In the rows, zero is written as 128.
Each row of numbers stands for one thing and depends on some of the facts below. Use the named rows to name the rest.

Facts:
K756 λ:K221,K138,K559,K292 ε:K227
K797 λ:K897,K766
K110 λ:K259
K891 λ:K165
K757 λ:K820
K897 λ:K774,K248
K7 ε:K463
K301 λ:K886,K423 ε:K122
K710 λ:K945 ε:K929
K770 λ:K253
K122 λ:K988
K380 λ:K899
K612 ε:K501
K703 λ:K843,K820
K768 λ:K843,K472
K501 λ:K301,K138,K357 ε:K204
K528 ε:K696
K844 λ:K866,K371
K984 ε:K265
K929 ε:K14
K181 λ:K897,K988,K292 ε:K583
K440 λ:K395 ε:K391
K644 λ:K227,K122
K889 λ:K110
K253 λ:K427 ε:K138
K541 ε:K336
K724 λ:K820
K96 λ:K13
K160 λ:K207
K295 λ:K757
K539 λ:K227
K72 λ:K380
K675 λ:K711,K851 ε:K438
K820 λ:K897,K404,K945
K476 λ:K621,K899 ε:K856
K760 λ:K166
K361 ε:K147
K590 λ:K755
K451 ε:K703
K229 λ:K703,K958,K488 ε:K899
K488 λ:K357
K292 λ:K423 ε:K172
K723 λ:K675
K207 λ:K72
K856 ε:K640
K687 ε:K843
K861 λ:K724,K138 ε:K778
K985 ε:K423
K259 λ:K154 ε:K370
K166 λ:K427,K945
K837 λ:K711,K723
K371 λ:K427,K380
K135 λ:K227,K172,K476,K559,K501 ε:K167
K6 ε:K860
K14 λ:K760,K472 ε:K229
K524 λ:K591
K958 λ:K181,K757
K624 λ:K122,K899,K488
K172 λ:K248,K233 ε:K541
K886 λ:K678,K766 ε:K7
K16 λ:K438,K302
K391 ε:K766
K221 λ:K371 ε:K536
K551 ε:K274
K204 λ:K365 ε:K209
K404 λ:K988
K544 λ:K820 ε:K259
K726 λ:K590 ε:K6
K696 λ:K142
K755 λ:K114
K658 ε:K315
K227 ε:K984
K694 λ:K958,K710
K154 λ:K181
K621 λ:K138,K248,K945 ε:K675
K438 λ:K816 ε:K672
K212 λ:K778
K248 ε:K757
K370 λ:K988 ε:K368
K274 ε:K301
K648 λ:K9,K488
K617 λ:K365 ε:K248
K583 λ:K142,K172 ε:K110
K165 λ:K207,K274
K147 ε:K612
K142 λ:K122,K138,K861
K99 λ:K711
K265 ε:K861
K302 λ:K768,K778
K138 λ:K897,K292 ε:K528
K711 ε:K886
K860 λ:K181,K899,K945
K705 λ:K370
K9 ε:K375
K919 ε:K361
K275 λ:K644,K694 ε:K9
K937 λ:K856 ε:K253
K376 ε:K891
K444 ε:K181
K463 ε:K135
K559 λ:K380
K303 λ:K559,K501
K988 λ:K274,K292
K759 ε:K404
K778 ε:K160
K774 λ:K678
K423 λ:K886,K248,K678 ε:K376
K365 λ:K724
K233 λ:K404

Some rows with their names:
K778: [108 129  82 120 161 135 119 150 118 140 150 115 145 133 137  96 153 114
 157 116  97 150 109 156 131 112 104  26  62 135 149  86 198 167 104 186
 167  87 160 203 148 173 125  96 158  97  87  88 120 158 132]
K985: [114  95 102 125 134 105 114 150 121 131 106 145 160 142  99 117 108  91
 144 118 109 140 148 116 127 129  86 112  83 150 115 139 145 112 125 181
 126 119 166 108 151 150 157  96 178 147 114 136 132 149  83]
K7: [108  89 125 130 163 105 113 136 133 126 110 155 131 144  78 127  96  94
 140 127  99 159 134 106 123 136  92 151  85 160 126 137 136 133 117 153
 133 133 156  85 147 146 169  90 177 142 100 124 136 134  72]
K612: [116 126 132 107  50  60  88 158 121 155 148 158 174 102 119 114  98  98
 119 112 112 125 161 157 168 157 106  99  95 153 152 161 104 102  81 196
  96  82 156 138 194 139 149 108 199 140 140 141 104 132 106]
K391: [107  97 116 127 134 104 104 141 126 135 120 146 145 136  99 123 108 101
 146 117  99 145 137 125 138 132  98 122  85 159 129 137 142 119 112 176
 134 115 159 112 157 149 156  98 178 145 103 124 128 129  94]
K376: [108  98 119 127 134 103 105 140 125 134 120 148 142 136 100 126 107 101
 143 119  99 146 138 124 135 131  99 126  88 157 130 140 140 121 114 174
 133 120 158 107 154 148 159  96 177 146 103 125 127 127  95]
K275: [126 103  85 115 129  90 124 126 145 127 101 161 166 121  79 139 111 112
 147 122 127 140 148 128 125 130  93 107  76 149 112 141 158 105 127 186
 115 116 160 109 148 150 163 116 160 147 101 123 117 139  80]
K710: [124 112 109  98 142  98 133 143 126 127 105 165 171 114  77 128 111 110
 165 126 117 142 145 140 126 110  64 120  89 147 106 131 176 117 121 180
 100 126 164 105 152 160 162 120 135 137 113 131 143 140  68]
K524: [114  96 109 129 133 103 105 131 128 139 124 146 148 135  95 128 105 104
 149 121  98 141 140 125 142 141 100 123  87 163 132 136 143 114 117 182
 136 116 158 113 156 151 155  95 184 152  98 126 129 129  96]
K380: [103 101 121 102 118  99 115 131 148 119 109 159 150 118  94 142 107 104
 147 121 101 161 144 133 118 105  77 118  70 152 119 149 167 129 109 165
 118 120 154 118 154 145 167 120 162 127 117 102 108 117 105]
K99: [106 108 119 137 117  99 114 142 121 134 105 151 149 129  90 124 117  94
 150 131 109 130 122 141 126 139 110 129 107 149 117 123 128  98 131 185
 152 128 146 101 151 161 117  97 203 130 108  96 134 113  81]
K768: [120 112 125 119 134  98 134 146 145 157 117 160 141 131  96 121 109 124
 140 120 113 133 134 133 131 136 108 120  72 154 135 120 170 127 107 189
 128 107 151 121 143 157 158 101 152 119  92 135 117 134  86]
K539: [114  95 100 116 120  95 107 112 147 125 115 160 150 118  88 143 109 109
 145 115 106 145 140 135 128 132  92 112  75 153 122 143 155 116 115 174
 125 115 151 111 153 145 162 119 174 144  94 113 112 123  93]
K757: [104 119 133 113 141  95 115 129 139 122 117 169 127 113  89 133 114 135
 140 109 113 148 112 143 128 117 106 127  86 162 132 129 152 130  93 170
 123 122 157 117 169 148 171 117 143 129  96 116 107 102 100]
K958: [111 114 113 116 135  94 117 126 136 123 108 165 146 115  89 129 118 125
 140 109 123 143 128 139 124 121 100 109  84 154 119 134 153 120 103 176
 118 117 159 113 159 148 168 122 148 139 100 122 110 118  91]
K13: [101  98 126 120 132 107  99 144 121 130 120 143 141 139 110 118 107  98
 145 112  94 149 133 122 133 124  91 122  86 153 131 140 143 125 105 174
 132 116 162 112 159 146 160  94 177 143 111 129 126 130  99]
K122: [101 106 132 108 128 102  91 112 149 103 119 162 124 117  93 143 114 123
 142 104 104 158 110 143 122 118  96 122  74 155 126 141 145 134  90 161
 128 121 153 113 160 136 176 117 152 132  96 106 101  98  93]
K672: [102  97 134 126 136 104  98 130 130 132 133 151 128 136  96 129 105 110
 146 117  87 150 125 131 142 137 105 139  88 170 139 135 138 131  99 170
 146 121 153 111 161 148 158  97 176 140  92 117 125 111 103]

Rows to name:
No name comes twice in this set of rows, the named rows included.
[120 109  88 119 138  90 135 136 135 130  95 165 162 112  77 130 116 117
 143 116 137 137 144 129 117 120  89 106  83 153 107 140 166 108 121 179
 107 124 162 103 157 155 165 133 150 147 101 126 121 138  84] -> K621
[115 128  56 118 151 124 105 100 143 105 165 122 153 108 102 150 147 114
 169 130  82 166 116 168 138 117 105  38  65 156 147 104 192 155 116 172
 173  94 159 201 168 163 126 113 175 112  76  46 110 125 152] -> K160
[115 108 109 115 125  93 135 129 149 139 113 157 157 116  75 151 101 110
 152 134  98 149 156 131 136 123  96 131  78 166 130 143 170 111 122 178
 124 118 152 117 158 154 155 114 169 135 108 103 120 123 111] -> K844
[107  99 131 121 128 109 107 150 131 143 121 145 138 147 117 112 108 105
 142 114 100 143 129 122 130 132  95 115  74 147 132 129 147 137 100 178
 136 108 153 117 143 149 160  88 166 126 103 135 119 136  84] -> K816
[104 115 141 109 134 106 131 162 139 149 113 154 137 135 109 111 110 117
 143 117 107 146 133 130 123 116  96 126  74 147 136 125 167 136  96 181
 122 110 153 123 149 152 161 100 148 111 111 130 115 133  93] -> K472
[117 112 114 116 131  90 123 103 158 133 121 170 143 105  68 159 105 132
 148 123 107 150 130 146 136 130 109 135  80 174 133 136 161 117 109 173
 130 120 148 116 160 147 166 125 160 134  85  99 110 100 103] -> K860
[118 100  96 127 143  91 117 119 128 140 109 166 143 105  84 129 117 123
 135 110 131 135 132 143 129 133 103 108  93 160 121 136 155 115 108 176
 121 123 156 102 165 154 163 138 163 153  80 122 121 118  92] -> K797
[104 108 120 104 126 102  94 129 147  95 106 157 145 127  99 137 115 114
 145 109 112 159 119 134 113 111  84 109  70 142 112 142 146 127 104 165
 118 115 161 115 153 137 179 106 146 130 113 115 103 116  82] -> K274
[107 112 122 105 125  96 136 136 151 129 111 156 156 117  84 143 103 108
 149 130  98 157 150 132 126 108  90 129  76 162 126 144 174 119 115 175
 119 121 157 121 158 150 161 119 163 126 118 102 112 118 111] -> K371
[112 107 106 107 126  97 138 145 142 128 101 156 170 123  85 136 104 101
 149 130 110 154 162 123 120 106  81 116  76 152 115 146 176 114 125 178
 108 118 159 117 153 154 160 117 161 134 125 110 121 135  98] -> K221

Now the same things, written a new way:
Named rows:
K302: [161 141 132 142  87 142 136 109 134 123 149 153 131 149 155 109 115 132
  68 124 155 119 148 128 116 130 121]
K371: [158 144 137 135  92 140 141 116 134 124 157 152 139 145 148 124 141 129
  62 114 162 116 147 128 117 135 119]
K114: [163 159 168 141  96 152 127 115 126 124 155 145 108 142 162 123  49 138
  61 116 145 106 146 115 110 123 133]
K536: [150 131 120 133 106 181 103 117 131 154 202 174 103 133 160 114 167  80
  57 108 165 119 198 116 118 163 117]
K207: [161 139 138 139  90 139 132 109 134 124 149 153 134 146 149 117 122 131
  61 120 158 118 148 131 115 132 121]
K365: [160 146 143 133  95 140 125 118 142 124 163 154 132 137 138 116 122 135
  57 120 166 120 149 125 113 129 121]
K9: [158 126 162 159  79 152 126 112 133 114 147 150 115 143 183 116 148 120
  83 137 152 119 161 134  96 111 140]
K6: [168 140 150 136  82 121 102 120 132 124 150 151 102 129 138 108  97 120
  12 124 155 134 154 117 108 135 109]
K336: [162 140 139 153  94 157 147 111 129 132 155 172 122 143 152 119 140 138
  70 133 166 118 158 109 116 137 121]
K253: [170 150 130 141  75 145 101 104 138 127 157 144 132 131 140 101  86 137
  41 122 159 128 146 129 124 119 134]
K301: [160 145 147 140  86 138 140 118 137 120 157 147 142 130 143 126 138 135
  56 119 166 120 142 130 117 123 127]
K860: [170 137 157 145  79 125 131 113 127 131 147 166 113 127 121 124 129 122
   6 132 168 135 170 103 122 140 104]
K756: [161 134 130 121  97 143  98 112 144 120 154 142 144 154 138 111 107 129
  69 107 146 125 148 148 111 119 131]
K837: [159 143 121 136  99 149 126  97 131 122 135 166 139 118 130 121 150 141
  46 114 130 120 136 138 101 134 126]
K899: [161 156 137 153  79 160 135 111 135 135 182 155 132 116 157 115 137 130
  51 125 183 117 155 115 126 128 135]
K451: [154 111 181 131  94 115 113 134 130 103 136 145  96 144 159 126 158  91
  34 117 139 128 174 137  80 131 105]
K644: [164 147 147 134  99 141 113 120 146 126 162 156 122 134 140 105 102 135
  57 125 172 122 150 124 109 127 125]
K617: [162 136 114 111 117 140 111 118 142 125 150 156 144 168 124 105  96 141
  81 104 141 123 139 139 113 142 112]

Which thing is each row?
No name comes twice in this set of rows, the named rows included.
[156 119 191 152  87 127 161 130 125 120 148 168  94 129 154 146 202  97
  27 134 165 122 184 105  95 141 100] -> K703

Now the same things, written a new way:
Some things and their rows:
K135: [ 73 132  97 123 195 158 118 132 133 143 104 120 124 132 176  97  61 132
  96 102 118 149 139 124 130 136 175  79 128 140 146  93 116 112 159 166
  85 128]
K703: [119 146 131 105 147 139 145 126 108 133 136 146 132 117 157 137 111 157
 152 145 144 105 144 134 143 132 149 142 112 148 100 116 129 129 137 140
 110 142]
K209: [109 188 179  79 218 127 143 111 168 104  67 171 122  98 130 164 234 201
 186 122 170 144 185 157 112 130  46 158  91 155  88 119  98 209  38 156
 216 133]
K891: [124 142 146 130 155 140 129 143 139 132 125 134 129 113 161 128 111 148
 157 120 153 116 137 138 144 136 143 139 107 149 105 129 137 127 145 149
  94 162]
K617: [107 108 117 133 162 131 145 125 115 108 141 101 131 141 116 121 117 122
 109 134 108 136 100 131 150 150 142 138 115 118 151 116 121 153 131 140
 140 115]
K229: [113 133 108 142 151 139 146 135 133 109 152 130 156 108 150 110  99 147
 135 144 134 127 124 142 139 139 167 119 111 163 129 112 124 138 140 147
 126 112]
K984: [175 131 105 157 155 135 168 150  91  92 193  79 127 151  57 160  34 114
 183 170 127 132 164 129 171 107  93 185 195 123  83 210 135 111  49  93
 148 200]
K640: [127 145 141 109 149 143 141 129 134 136 124 134 147 134 155 117 120 145
 150 127 141 113 141 140 139 134 137 141 121 161  96 130 127 125 136 137
 104 160]
K274: [127 117 132 126 151 143 132 145 130 116 147 134 111 135 146 112 123 131
 126 101 135 129 113 126 152 133 138 139 101 121 121 138 140 144 134 152
 114 140]
K315: [128 148 141 106 150 141 143 131 134 136 124 135 149 135 150 118 122 144
 150 128 140 114 141 139 139 132 138 142 122 159  97 131 129 126 134 138
 108 157]
K371: [119 144 122 150 159 138 152 119 132 116 119 146 139 143 137 114 105 127
 125 127 129 127 117 136 135 127 131 152 101 117 124 116 129 132 129 137
 123 147]
K72: [126 138 126 151 160 139 147 136 135 114 124 141 126 134 140 113 106 130
 131 116 131 127 115 135 140 132 128 141 102 124 123 127 129 136 126 145
 119 147]
K694: [116 134 125 127 157 132 141 122 117 118 134 125 131 125 136 126 110 136
 132 133 129 126 122 132 143 142 142 145 111 124 125 118 125 142 135 141
 127 135]
K423: [129 124 121 114 157 127 133 122 113 124 139 135 140 126 149 111 107 127
 123 112 126 127 125 138 145 157 149 138 133 131 116 124 112 146 139 144
 135 125]
K705: [120 124 135 130 161 133 132 140 126 117 135 115 123 119 137 126 115 136
 138 119 130 127 120 133 149 147 140 132 114 135 126 133 128 144 131 147
 120 138]
K757: [126 142 135 101 142 135 132 120 121 133 140 143 129 118 162 128 115 148
 147 131 149 113 145 130 141 132 154 154 112 132  96 122 136 134 143 142
 113 148]
K463: [ 86 115 118 105 166 162 136 130 137 140 121 119 144 163 168  93 106 128
  92 109 118 142 122 130 142 129 165 107 123 151 134 105 127 117 163 154
  84 137]
K759: [115 111 121 134 162 140 154 133 125 109 134 107 138 157 112 105 123 118
 108 123 104 137  94 136 149 144 127 129 120 133 142 129 119 149 119 137
 136 125]

Which thing is each row?
No name comes twice in this set of rows, the named rows included.
[123 128 124 120 154 131 137 126 115 117 140 129 127 124 141 124 112 136
 133 126 130 123 124 131 148 142 144 143 116 123 120 123 127 146 133 141
 131 129] -> K958
[125 138 121 150 167 132 145 135 123 121 123 138 142 122 140 117  96 131
 135 121 125 125 121 146 138 153 132 130 121 137 126 120 112 137 127 146
 128 139] -> K303
[123 132 129 141 165 135 142 141 128 120 128 128 134 125 138 119 107 134
 136 119 127 126 119 142 144 146 131 128 117 140 125 128 122 140 128 145
 122 139] -> K539
[ 98 169 165  93 223 114 141 103 154  85  78 150 110  88 112 171 227 193
 168 130 159 153 167 148 117 143  59 162  88 127 118 111  96 224  40 155
 234 108] -> K204
[121 181 154 108 215 111 149 106 146  96  70 174 105  90 122 142 207 180
 179 107 148 139 150 147 113 157  50 135  98 134 111 118  87 216  36 161
 244  98] -> K501
[139 152 118 133 129 150 141 132 162 114 154 175 147 121 181  88 106 144
 144 115 164 126 140 131 130 110 163 143  95 149  88 132 149 126 140 148
 112 142] -> K899
[100  99 124 129 173 133 148 116  82 131 112 122 108 168 122 135 116 107
  87 115  97 128  92 135 158 155 122 150 114  80 154 100 108 146 146 144
 122 134] -> K710
[128 119 122 115 150 134 133 125 112 129 141 144 129 136 158 111 111 125
 118 103 130 126 121 135 149 148 146 142 123 124 115 120 120 143 146 148
 125 130] -> K138
[118 127 127 130 160 129 132 132 120 121 132 119 136 116 144 126 104 134
 134 122 129 124 124 141 144 154 147 133 122 138 128 118 119 143 142 147
 122 132] -> K583
[117 121 129 117 152 145 156 136 121 126 135 125 137 149 136 115 124 140
 128 133 121 118 118 139 148 133 133 126 115 156 120 123 125 135 128 139
 113 135] -> K438
[133 128 122 112 154 127 136 121 115 125 138 133 139 131 145 110 113 128
 124 114 126 129 128 137 144 154 141 141 133 133 112 126 112 147 129 141
 141 128] -> K774
[127 141 142 105 149 137 129 130 131 136 132 136 139 119 164 120 119 146
 151 119 149 113 144 137 143 138 149 146 120 149  97 129 131 130 148 142
 107 155] -> K110
[133 128 122 129 152 142 154 137 122 124 134 150 137 148 142 103 112 131
 127 112 120 123 117 142 143 138 128 126 119 146 112 128 117 137 122 147
 127 135] -> K9

Now the same things, written a new way:
Known rows:
K844: [121 109 149 136 172 121 132 109 128 160 132 110 146 148 145 153  98 135
 156 143 124 114 132 117 123  89 145 123 121 133 127]
K207: [126 117 133 117 163 117 135 112 144 147 131  97 139 129 132 131 111 135
 157 143 121 128 138 115 131 107 130 122 112 134 116]
K755: [131 153 133 132 174 133 123 103 100 129 130 131 128 118 116 139 136 154
 109 177 144 123 132 120 146 129 143 117 128 141 130]
K612: [ 94 108 107  78 129  63 160  64  46 156 123 179  99 180  77 162 111 134
 122 137  86 182  90 124 171 105  63 200 163 173 103]
K9: [134 131  94 105  87 125 164 110 116 133 118 136 140 146 125 116 146  92
 131 118 123 125 124 152 127 130 113 148 136 118 113]
K265: [121  54  88 146 126 215 175 140 113 177 137 176 112 129 105 124 105 122
 112 130 118  52 120 147 170 157  56 153 108  75 159]
K320: [123 143 152 126 166 137 136 102 124 132 163 114 133 136 129 153 123 140
 118 153 119 139 122 146 146 100 131 136 128 133 117]
K154: [132 105 146 143 133 133 126 106 132 113 166 115 125 123 118 158 129 138
 116 142 102 140 117 121 123 100 129 115 133 130 107]
K368: [122 136 136 125 163 117 124 102 116 127 124 113 139 141 136 149 141 134
 138 152 119 118 132 134 133 110 139 110 116 121 134]
K6: [131 120 106 126 113 146 156  95 104 154 110 139 141 166 130 145 133 102
 133 132 130 110 125 123 122 136 116 149 155 135 120]
K501: [ 99  89  96  98  94  43 157  93  53 150 112 166 100 175  75 166 122 122
 150 131 109 164 105 119 153  99  74 187 153 162 119]
K590: [134 152 134 136 171 133 119 108 103 124 128 128 132 124 115 145 139 148
 117 174 156 125 142 125 141 128 136 109 136 141 140]
K122: [113 140 153 122 170 137 146  94 133 130 177 105 137 125 141 146 120 137
 122 142 108 150 122 151 140 101 109 145 124 135  97]
K14: [132 129 110 134 107 183 150  76 104 162  92 122 179 197 199 175 157 118
 163 133 130 138 120 143  92 138 144 155 154 126 130]
K851: [151 178 125 120 175 124 118 108 103 108 102 139 120  97  97 111 157 143
  92 195 161 126 142 115 163 149 145 102 128 139 137]
K723: [144 156 119 143 182 125 103 105 109 123 124 134 127  93 111 149 141 162
 108 203 176 141 149 103 136 159 111 128 138 157 132]
K233: [124 120 125 132 123 109 130 113 126 129 149 100 127 130 124 144 120 128
 156 141 134 118 134 134 127 103 136 115 122 127 132]
K687: [114 134 122 120 145 158 155  79 116 147 143 146 135 151 144 145 134 119
 114 131 109 139 113 137 140 129  88 174 147 142  92]

Which thing is each row?
No name comes twice in this set of rows, the named rows included.
[129 136  99 125 131 153 162  93 115 161  68 119 176 170 184 132 157 111
 150 124 113 135 125 113 106 112 139 160 142 120 115] -> K253
[142  88 110 143  89 154 153 104 108 117 116 141 147 163 132 157 168  88
 104 117  81 123 105 112  98 134 124 119 164 125  96] -> K259
[118  91  82 105 115 166 171 115 140 146 127 143 129 111 123  94 123 114
 126 125  89  83 132 135 139 164  48 160 101  95 111] -> K227
[154 163  95 168 153 183 115  80  60 166  99 174 144 130 130 151 125 153
  83 202 188 116 134  80 125 183 118 162 188 173 111] -> K937
[105 123 115 149  94 131 145  84  77 149 178 136 144 158 156 188 133 109
 132 133 143  98 133 164 110 138  76 175 149 134 117] -> K617
[120  85  92  79 115 188 139 109 177 152  91 176 117 154  99 139 163 128
 123 112 120 103 106 185 159 168  88 147  95  81 181] -> K778
[147 164  82 136 130 152 133  98 125 131 107 166 128 113  85 116 148 101
  78 166 189 124 137 102 135 168 102 163 169 160  93] -> K711
[129  62 171 164 150 131 109 111 116  94 164 128 133 136 125 197 161 138
  92 137  62 126 100  97  95 115 135  77 144 133 108] -> K889
[114 131  96 164 148 163 115  79  99 175 122 162 134 141 138 155 114 139
 104 165 138 116 124  96 121 145 101 180 152 154  92] -> K726
[ 83 121 107 117 106  59 136  65  34 151 152 165 116 172 117 191 127 125
 143 144 102 110 128 150 139 119  79 171 144 149 123] -> K204

